Here is a tiny trained network, its code and every weight. The questions are about switching its units off for an input and a class, where a switched-off unit gives its printed mean instead of its output.

import numpy as np


def w(rows, s, z=0):
    codes = np.array(rows[::2]) - 128.0
    scale = np.full(codes.shape[1], s)
    scale[-1] = z or s
    return codes * scale


def f(y):
    return np.maximum(y, 0)


def log_softmax(a):
    a = a - a.max(-1, keepdims=True)
    return a - np.log(np.exp(a).sum(-1, keepdims=True))


def net(x, mask):
    res = np.array(x, float).reshape(1, 6) / 4 @ E
    y = f(res @ A[0][:, :-1].T + A[0][:, -1])
    res = res + np.where(mask, y, B[0][:, -1]) @ B[0][:, :-1]
    return log_softmax(res[-1] @ U[:, :-1].T + U[:, -1])


A, B = {}, {}
E = w([
[100,107,112,233,176,23,252,255,107],'x0',
[68,143,159,89,103,102,149,181,90],'x1',
[182,138,34,98,113,229,114,32,123],'x2',
[114,100,68,201,148,192,186,227,56],'x3',
[253,56,84,165,222,201,89,227,128],'x4',
[78,200,71,148,76,224,228,151,87],'x5',
],0.01)
A[0] = w([
[141,118,111,194,145,153,161,214,130,154],'N0',
[135,93,150,111,102,60,72,46,134,122],'N1',
[107,114,194,103,117,78,94,78,132,139],'N2',
[92,124,182,146,86,99,186,153,94,57],'N3',
[198,67,89,165,212,153,115,190,95,137],'N4',
[132,105,59,84,164,201,105,135,136,219],'N5',
[107,167,146,185,108,105,214,221,68,155],'N6',
[110,140,28,72,85,188,70,74,121,105],'N7',
[173,208,79,109,60,72,124,118,171,2],'N8',
[125,162,94,115,97,248,101,20,114,157],'N9',
[37,187,153,157,82,81,196,206,66,162],'N10',
[132,140,151,90,131,134,117,71,103,74],'N11',
[189,73,77,145,199,146,117,195,105,87],'N12',
],0.012,0.0082)
B[0] = w([
[135,97,141,186,180,113,61,186,153,227],'N0',
[162,193,178,114,108,104,55,51,152,211],'N1',
[143,141,156,96,144,76,71,102,99,203],'N2',
[111,99,133,126,122,84,165,111,95,177],'N3',
[225,126,151,199,210,184,132,179,130,253],'N4',
[183,167,174,198,130,192,126,173,37,215],'N5',
[44,89,80,137,86,92,109,177,123,241],'N6',
[188,216,168,122,75,213,210,121,57,215],'N7',
[131,55,117,92,101,98,68,170,218,151],'N8',
[121,248,131,48,33,244,230,89,161,248],'N9',
[15,44,82,71,71,66,151,172,75,242],'N10',
[132,118,168,92,123,122,127,132,165,166],'N11',
[202,166,170,190,208,135,144,178,130,229],'N12',
],0.011,0.022)
U = w([
[156,147,203,88,111,33,41,47,124,254],'0',
[149,197,102,44,51,251,171,43,184,164],'1',
[232,60,64,190,235,189,111,207,168,44],'2',
[27,48,104,127,126,72,191,207,38,18],'3',
],0.011,0.0043)

Each question gives the input, the list of numbers given to net, and the class t.
The units are the neurons (one row each of A and B). Each row of codes is followed by its name. A weight is (code - 128) times the scale printed after its matrix; where a second scale follows, it is the last column's (A, B and U).
mask holds one flag per neuron, in row order. A switched-off neuron (its flag False) gives its mean, the last column of its row in B, instead of its output. The means were averaged over made-up inputs and are rounded, as every weight is.
A unit's drop is (log p(t) with every unit on - log p(t) with that unit switched off) / (log p(t) with every unit on - log p(t) with every unit switched off).
The circuit of an input: a set's keep is (log p(t) with only the set's units on - log p(t) with every unit switched off) / (log p(t) with every unit on - log p(t) with every unit switched off). Starting from the 12 units with the biggest drops (on a tie, the unit counted first), units are removed one at a time, each time the one whose removal leaves the highest keep (on an exact tie, the one counted first), for as long as the keep stays at least 0.8.
circuit, biggest first: the units of the circuit, biggest drop first
k most important neurons: the k neurons with the biggest drops, biggest first
drop of u: that unit's drop, to one decimal
input [-4,0,2,-8,8,-6], class 1: circuit, biggest first => N0
input [-6,6,8,6,7,-3], class 1: 2 most important neurons => N9; N7
input [8,2,-7,-2,8,7], class 3: 2 most important neurons => N10; N6
input [-7,7,-8,-7,5,6], class 0: 3 most important neurons => N9; N7; N2
input [-2,-1,1,-3,4,-5], class 0: 4 most important neurons => N1; N0; N9; N2
input [-4,-1,-5,-2,5,-7], class 0: 3 most important neurons => N1; N2; N0
input [-6,6,5,7,4,-4], class 1: 2 most important neurons => N9; N7
input [5,-5,-1,-8,0,5], class 3: 2 most important neurons => N9; N1
input [7,-5,2,-3,-3,-3], class 0: 2 most important neurons => N9; N10
input [-8,-5,6,4,7,-2], class 1: drop of N9 => 5.4
input [-2,7,0,-2,-5,5], class 3: drop of N10 => 2.0
input [-2,-8,1,-3,6,6], class 1: drop of N9 => 5.8
